Below are the code and all the weights of a small trained network. Each question names an input and a class and asks about switching units off, where a switched-off unit gives its printed mean instead of its output.

import numpy as np


def w(rows, s, z=0):
    codes = np.array(rows[::2]) - 128.0
    scale = np.full(codes.shape[1], s)
    scale[-1] = z or s
    return codes * scale


def norm(h):
    return h / np.sqrt((h * h).mean(-1, keepdims=True) + 1e-5)


def f(y):
    return y / 2 * (1 + np.tanh(0.7978845608 * (y + 0.044715 * y**3)))


def log_softmax(a):
    a = a - a.max(-1, keepdims=True)
    return a - np.log(np.exp(a).sum(-1, keepdims=True))


def net(x, mask):
    res = np.array(x, float).reshape(1, 4) / 4 @ E
    u = 0
    for l in range(4):
        y = f(norm(res) @ A[l][:, :-1].T + A[l][:, -1])
        res = res + np.where(mask[u : u + 3], y, B[l][:, -1]) @ B[l][:, :-1]
        u += 3
    return log_softmax(norm(res)[-1] @ U[:, :-1].T + U[:, -1])


A, B = {}, {}
E = w([
[152,43,107,151,97,32,109],'x0',
[191,254,221,157,87,14,152],'x1',
[155,173,70,217,103,92,191],'x2',
[235,74,109,188,90,129,84],'x3',
],0.0062)
A[0] = w([
[254,140,177,80,124,11,180,187],'0.n1',
[201,71,172,114,150,164,94,4],'0.n2',
[110,141,239,97,59,166,34,79],'0.n3',
],0.0061,0.0021)
B[0] = w([
[197,52,225,179,152,124,123,253],'0.n1',
[113,10,200,149,255,4,62,140],'0.n2',
[90,162,114,170,210,113,114,178],'0.n3',
],0.007,0.0048)
A[1] = w([
[98,2,123,151,70,104,106,251],'1.n1',
[56,164,169,130,106,115,156,31],'1.n2',
[7,210,56,25,183,220,125,63],'1.n3',
],0.0075,0.0015)
B[1] = w([
[114,254,96,151,47,98,48,208],'1.n1',
[142,51,149,86,77,108,96,141],'1.n2',
[137,221,177,199,239,198,52,254],'1.n3',
],0.0088,0.0073)
A[2] = w([
[101,167,82,205,44,112,176,86],'2.n1',
[189,170,132,99,87,89,137,152],'2.n2',
[150,255,151,94,76,140,157,6],'2.n3',
],0.0083,0.0017)
B[2] = w([
[112,58,95,78,250,111,102,240],'2.n1',
[58,94,176,90,108,180,127,249],'2.n2',
[167,139,79,178,80,131,213,237],'2.n3',
],0.011,0.0022)
A[3] = w([
[242,184,114,89,159,235,167,127],'3.n1',
[254,133,64,90,80,81,41,231],'3.n2',
[116,143,205,116,170,146,172,255],'3.n3',
],0.008,0.0016)
B[3] = w([
[5,125,79,136,229,235,126,223],'3.n1',
[33,60,92,128,50,193,195,216],'3.n2',
[148,164,21,24,151,130,143,254],'3.n3',
],0.011,0.0045)
U = w([
[210,204,224,103,86,55,178,99],'0',
[117,78,36,171,163,89,96,4],'1',
[145,157,86,137,147,153,232,69],'2',
[87,213,121,138,221,208,85,237],'3',
[151,111,142,71,182,33,83,171],'4',
[134,39,221,252,36,72,91,97],'5',
[46,90,54,114,10,163,65,161],'6',
],0.015,0.004)

Each question gives the input, the list of numbers given to net, and the class t.
The units are the neurons (one row each of A and B). Each row of codes is followed by its name. A weight is (code - 128) times the scale printed after its matrix; where a second scale follows, it is the last column's (A, B and U).
mask holds one flag per neuron, layer by layer. A switched-off neuron (its flag False) gives its mean, the last column of its row in B, instead of its output. The means were averaged over made-up inputs and are rounded, as every weight is.
A unit's drop is (log p(t) with every unit on - log p(t) with that unit switched off) / (log p(t) with every unit on - log p(t) with every unit switched off).
The circuit of an input: a set's keep is (log p(t) with only the set's units on - log p(t) with every unit switched off) / (log p(t) with every unit on - log p(t) with every unit switched off). Starting from all 12 units, units are removed one at a time, each time the one whose removal leaves the highest keep (on an exact tie, the one counted first), for as long as the keep stays at least 0.8.
circuit, biggest first: the units of the circuit, biggest drop first
top k neurons: the k neurons with the biggest drops, biggest first
k most important neurons of layer l: the k neurons of layer l with the biggest drops, biggest first
input [-6,3,4,-2], class 2: circuit, biggest first => [2.n3]
input [-1,2,8,4], class 2: top 4 neurons => [1.n3 0.n2 1.n2 0.n3]
input [-6,8,-8,7], class 4: top 3 neurons => [1.n3 1.n1 0.n2]
input [-5,4,3,0], class 2: top 2 neurons => [1.n3 2.n3]
input [5,-4,4,-3], class 1: circuit, biggest first => [2.n1 1.n3]
input [-5,3,-3,8], class 4: circuit, biggest first => [0.n2 1.n3]
input [2,-8,6,7], class 6: circuit, biggest first => [3.n2 1.n1]
input [0,7,6,1], class 0: top 2 neurons => [0.n1 1.n3]
input [5,-2,8,3], class 6: top 2 neurons => [3.n2 1.n1]
input [4,2,2,6], class 5: top 2 neurons => [0.n1 3.n3]
input [7,5,2,-5], class 0: top 2 neurons => [0.n1 2.n2]
input [8,2,4,-7], class 4: 2 most important neurons of layer 2 => [2.n1 2.n2]
input [-2,6,-5,4], class 0: top 4 neurons => [1.n3 3.n1 2.n1 0.n1]
input [6,-3,-1,6], class 6: circuit, biggest first => [3.n2]
input [4,3,5,-6], class 4: top 2 neurons => [1.n3 2.n1]
input [3,0,5,-8], class 4: top 2 neurons => [1.n2 3.n1]
input [7,-6,6,0], class 6: top 2 neurons => [1.n1 3.n2]
input [8,0,-6,-6], class 6: 2 most important neurons of layer 1 => [1.n1 1.n3]
input [-2,5,6,-7], class 2: 2 most important neurons of layer 2 => [2.n3 2.n1]
input [-1,8,-7,3], class 0: circuit, biggest first => [1.n3]
input [-2,5,-7,5], class 4: 2 most important neurons of layer 1 => [1.n3 1.n1]
